Below are the code and all the weights of a small trained network. Each question names an input and a class and asks about switching units off, where a switched-off unit gives its printed mean instead of its output.

import numpy as np


def w(rows, s, z=0):
    codes = np.array(rows[::2]) - 128.0
    scale = np.full(codes.shape[1], s)
    scale[-1] = z or s
    return codes * scale


def f(y):
    return y / 2 * (1 + np.tanh(0.7978845608 * (y + 0.044715 * y**3)))


def log_softmax(a):
    a = a - a.max(-1, keepdims=True)
    return a - np.log(np.exp(a).sum(-1, keepdims=True))


def net(x, mask):
    res = np.array(x, float).reshape(1, 7) / 4 @ E
    y = f(res @ A[0][:, :-1].T + A[0][:, -1])
    res = res + np.where(mask, y, B[0][:, -1]) @ B[0][:, :-1]
    return log_softmax(res[-1] @ U[:, :-1].T + U[:, -1])


A, B = {}, {}
E = w([
[59,187,26,174,121,54],'x0',
[226,160,156,251,118,90],'x1',
[128,128,130,127,129,126],'x2',
[97,247,178,116,87,183],'x3',
[129,127,113,140,135,156],'x4',
[128,126,131,125,119,118],'x5',
[228,175,67,47,132,118],'x6',
],0.012)
A[0] = w([
[97,197,61,165,114,90,114],'n0',
[113,159,54,163,94,96,76],'n1',
[178,161,95,92,122,118,47],'n2',
[204,140,89,86,103,143,54],'n3',
[122,157,149,122,152,121,39],'n4',
[161,132,131,154,103,124,58],'n5',
[191,103,160,102,104,166,136],'n6',
[160,55,103,138,137,114,42],'n7',
[208,183,83,64,130,132,76],'n8',
[124,176,147,125,108,164,72],'n9',
[78,107,148,185,116,157,54],'n10',
[198,85,197,117,86,176,91],'n11',
[66,99,100,26,108,166,42],'n12',
[123,118,133,129,89,115,82],'n13',
[176,143,158,196,120,105,69],'n14',
[148,94,218,124,157,171,112],'n15',
[128,251,196,121,85,179,64],'n16',
[161,104,182,117,131,156,78],'n17',
[222,159,147,218,101,117,91],'n18',
[176,22,97,150,181,90,42],'n19',
[142,133,134,149,139,126,59],'n20',
[148,123,134,149,120,116,49],'n21',
[158,149,69,120,115,132,106],'n22',
[201,115,189,92,127,184,121],'n23',
[117,206,170,130,111,160,49],'n24',
[51,89,194,200,102,147,2],'n25',
],0.015,0.0078)
B[0] = w([
[70,199,33,160,123,90,229],'n0',
[84,194,77,138,141,39,204],'n1',
[134,122,190,171,113,133,175],'n2',
[118,108,195,185,91,134,189],'n3',
[141,122,126,123,120,135,125],'n4',
[107,106,136,109,180,144,150],'n5',
[81,174,66,169,145,93,194],'n6',
[191,75,81,99,70,127,170],'n7',
[102,82,252,231,89,140,219],'n8',
[166,86,93,106,100,139,160],'n9',
[130,92,191,173,122,102,169],'n10',
[82,151,77,132,150,61,211],'n11',
[122,166,173,43,253,213,225],'n12',
[120,115,122,147,134,146,123],'n13',
[108,132,165,81,185,175,199],'n14',
[82,195,83,171,121,90,204],'n15',
[213,40,56,90,73,139,225],'n16',
[96,159,88,147,152,87,174],'n17',
[110,178,188,11,225,227,250],'n18',
[231,39,83,87,78,118,213],'n19',
[117,134,137,111,134,136,133],'n20',
[107,118,121,119,133,162,136],'n21',
[112,131,150,153,110,120,176],'n22',
[86,175,98,137,125,58,218],'n23',
[212,43,93,91,72,136,179],'n24',
[131,105,227,207,102,123,195],'n25',
],0.011,0.018)
U = w([
[65,201,53,175,100,53,86],'0',
[102,161,172,55,180,178,56],'1',
[189,66,68,111,38,108,253],'2',
[95,113,238,247,58,103,94],'3',
],0.013,0.0022)

Each question gives the input, the list of numbers given to net, and the class t.
The units are the neurons (one row each of A and B). Each row of codes is followed by its name. A weight is (code - 128) times the scale printed after its matrix; where a second scale follows, it is the last column's (A, B and U).
mask holds one flag per neuron, in row order. A switched-off neuron (its flag False) gives its mean, the last column of its row in B, instead of its output. The means were averaged over made-up inputs and are rounded, as every weight is.
A unit's drop is (log p(t) with every unit on - log p(t) with that unit switched off) / (log p(t) with every unit on - log p(t) with every unit switched off).
The circuit of an input: a set's keep is (log p(t) with only the set's units on - log p(t) with every unit switched off) / (log p(t) with every unit on - log p(t) with every unit switched off). Starting from the 12 units with the biggest drops (on a tie, the unit counted first), units are removed one at a time, each time the one whose removal leaves the highest keep (on an exact tie, the one counted first), for as long as the keep stays at least 0.8.
circuit, biggest first: the units of the circuit, biggest drop first
most important unit: the unit with the biggest drop
top k neurons: the k neurons with the biggest drops, biggest first
drop of u: that unit's drop, to one decimal
input [6,-2,7,-2,7,2,-7], class 3: most important unit : n25
input [-6,-3,-2,7,-2,0,7], class 2: top 4 neurons : [n16, n24, n9, n25]
input [1,6,-6,6,0,8,-4], class 1: top 3 neurons : [n18, n14, n19]
input [-7,7,3,0,3,8,-5], class 0: top 4 neurons : [n15, n11, n12, n23]
input [5,5,1,6,8,-1,-3], class 2: top 2 neurons : [n16, n24]
input [-5,-5,-5,-4,-7,4,4], class 0: top 2 neurons : [n18, n6]
input [4,-6,2,7,2,0,2], class 2: top 2 neurons : [n16, n18]
input [0,-6,4,-7,-5,-6,-8], class 3: top 4 neurons : [n25, n18, n16, n10]
input [2,2,6,3,-7,-2,-4], class 3: top 2 neurons : [n19, n25]
input [-7,-6,-1,6,5,-4,-1], class 0: top 2 neurons : [n18, n15]
input [1,5,-1,-5,-4,4,-1], class 1: top 2 neurons : [n18, n16]
input [-6,-2,-8,4,-7,-1,7], class 3: top 2 neurons : [n8, n3]
input [5,0,-8,6,-4,7,0], class 2: drop of n11 : 0.1
input [-2,-4,4,-5,2,-1,8], class 3: circuit, biggest first : [n8]
input [3,8,-3,5,-3,0,5], class 1: drop of n18 : 1.6
input [-3,3,-8,-3,-3,-1,-1], class 0: drop of n12 : 4.9
